Here is a tiny trained network, its code and every weight. The questions are about switching its units off for an input and a class, where a switched-off unit gives its printed mean instead of its output.

import numpy as np


def w(rows, s, z=0):
    codes = np.array(rows[::2]) - 128.0
    scale = np.full(codes.shape[1], s)
    scale[-1] = z or s
    return codes * scale


def f(y):
    return y / 2 * (1 + np.tanh(0.7978845608 * (y + 0.044715 * y**3)))


def log_softmax(a):
    a = a - a.max(-1, keepdims=True)
    return a - np.log(np.exp(a).sum(-1, keepdims=True))


def net(x, mask):
    res = np.array(x, float).reshape(1, 7) / 4 @ E
    y = f(res @ A[0][:, :-1].T + A[0][:, -1])
    res = res + np.where(mask, y, B[0][:, -1]) @ B[0][:, :-1]
    return log_softmax(res[-1] @ U[:, :-1].T + U[:, -1])


A, B = {}, {}
E = w([
[143,110,131,90,157,135,124,148,125,166,143,109],'x0',
[116,123,147,117,150,148,129,117,123,148,138,111],'x1',
[109,184,78,125,167,137,41,75,87,181,16,131],'x2',
[179,155,95,143,140,211,202,149,5,123,169,117],'x3',
[146,91,148,119,118,127,106,140,104,136,128,150],'x4',
[148,114,126,119,111,112,127,146,122,133,120,138],'x5',
[80,163,175,34,156,52,99,151,87,32,98,77],'x6',
],0.013)
A[0] = w([
[164,155,99,144,128,172,194,126,35,128,162,122,84],'n1',
[146,85,152,130,117,128,183,137,170,78,215,127,43],'n2',
[121,139,138,76,134,117,116,129,103,76,124,126,186],'n3',
[144,146,120,119,147,146,136,143,64,87,136,129,143],'n4',
[131,152,90,147,145,135,93,110,100,165,71,129,17],'n5',
[137,110,128,158,111,141,146,127,165,162,167,139,144],'n6',
[137,148,124,100,122,121,129,140,130,102,137,118,196],'n7',
[168,99,103,193,123,172,133,96,178,205,136,158,180],'n8',
[142,147,87,135,135,148,65,118,108,159,91,133,26],'n9',
[137,148,135,129,137,148,142,140,107,128,134,148,83],'n10',
[155,138,107,161,121,146,116,151,135,133,140,148,209],'n11',
[113,120,142,120,127,120,119,147,109,99,139,100,194],'n12',
[130,163,168,55,144,105,125,121,101,60,134,126,197],'n13',
[101,87,168,128,128,105,90,115,253,153,115,140,79],'n14',
[142,109,146,140,134,129,160,143,149,111,139,118,2],'n15',
],0.017,0.0031)
B[0] = w([
[213,116,81,131,115,115,34,120,190,115,147,143,251],'n1',
[143,201,198,87,126,177,173,125,67,151,124,183,236],'n2',
[76,116,102,134,166,137,147,126,151,168,113,91,191],'n3',
[154,113,115,131,124,111,96,136,184,134,148,126,192],'n4',
[140,175,194,84,106,162,187,124,100,142,175,156,201],'n5',
[80,106,140,135,134,106,166,135,97,106,102,105,190],'n6',
[96,124,146,148,133,138,127,124,133,103,105,109,158],'n7',
[8,84,103,147,146,82,135,138,130,136,77,73,244],'n8',
[149,160,188,118,132,161,184,132,80,96,129,172,196],'n9',
[126,134,123,161,97,125,119,114,135,106,156,133,154],'n10',
[107,112,116,126,158,110,152,146,129,126,113,80,169],'n11',
[93,138,117,132,127,113,144,116,122,117,111,104,167],'n12',
[58,67,108,170,119,93,157,143,100,138,92,111,220],'n13',
[244,123,68,137,115,136,47,129,173,115,176,138,246],'n14',
[131,170,157,108,142,158,146,80,117,125,138,139,159],'n15',
],0.015,0.025)
U = w([
[63,67,75,153,167,59,128,131,120,151,79,41,249],'0',
[248,109,41,134,114,94,18,114,196,122,178,124,21],'1',
[164,187,196,80,137,154,170,105,61,149,151,167,127],'2',
],0.011,0.0016)

Each question gives the input, the list of numbers given to net, and the class t.
The units are the neurons (one row each of A and B). Each row of codes is followed by its name. A weight is (code - 128) times the scale printed after its matrix; where a second scale follows, it is the last column's (A, B and U).
mask holds one flag per neuron, in row order. A switched-off neuron (its flag False) gives its mean, the last column of its row in B, instead of its output. The means were averaged over made-up inputs and are rounded, as every weight is.
A unit's drop is (log p(t) with every unit on - log p(t) with that unit switched off) / (log p(t) with every unit on - log p(t) with every unit switched off).
The circuit of an input: a set's keep is (log p(t) with only the set's units on - log p(t) with every unit switched off) / (log p(t) with every unit on - log p(t) with every unit switched off). Starting from the 12 units with the biggest drops (on a tie, the unit counted first), units are removed one at a time, each time the one whose removal leaves the highest keep (on an exact tie, the one counted first), for as long as the keep stays at least 0.8.
circuit, biggest first: the units of the circuit, biggest drop first
top k neurons: the k neurons with the biggest drops, biggest first
drop of u: that unit's drop, to one decimal
input [4,-2,-4,4,-6,-5,-5], class 0: circuit, biggest first	n8
input [0,1,-6,-5,0,8,5], class 2: top 2 neurons	n2; n8
input [-4,7,-6,-4,4,8,-6], class 0: top 4 neurons	n8; n5; n6; n9
input [-7,-7,6,7,8,6,5], class 1: top 2 neurons	n1; n2
input [0,2,-7,7,7,7,-7], class 0: top 4 neurons	n8; n6; n14; n11
input [4,-5,-7,5,-2,-3,-6], class 2: top 3 neurons	n2; n13; n15
input [0,-5,5,-2,8,1,-4], class 2: top 3 neurons	n5; n9; n13
input [5,-2,6,2,-1,6,-7], class 0: top 2 neurons	n8; n2
input [-1,-1,-1,5,3,-3,4], class 1: top 4 neurons	n8; n1; n4; n6
input [1,-5,8,-6,1,4,-6], class 2: top 3 neurons	n5; n9; n1
input [-8,6,8,1,0,8,-8], class 0: top 3 neurons	n8; n2; n11
input [0,5,-7,3,-8,1,5], class 2: top 2 neurons	n2; n8
input [7,-3,1,3,7,-8,-3], class 0: top 2 neurons	n14; n8
input [-8,-6,-5,8,-6,-8,0], class 1: circuit, biggest first	n1
input [-2,6,4,5,3,8,-6], class 0: top 2 neurons	n8; n14
input [3,0,3,-3,-7,0,-4], class 0: top 3 neurons	n8; n1; n2
input [5,0,4,8,-1,-2,1], class 1: drop of n1	0.2
input [-4,-6,-5,-3,-4,6,-1], class 2: drop of n2	0.6
input [-7,7,4,7,0,-5,1], class 1: drop of n1	0.4
input [-3,-5,7,5,2,-2,-3], class 2: drop of n13	0.0
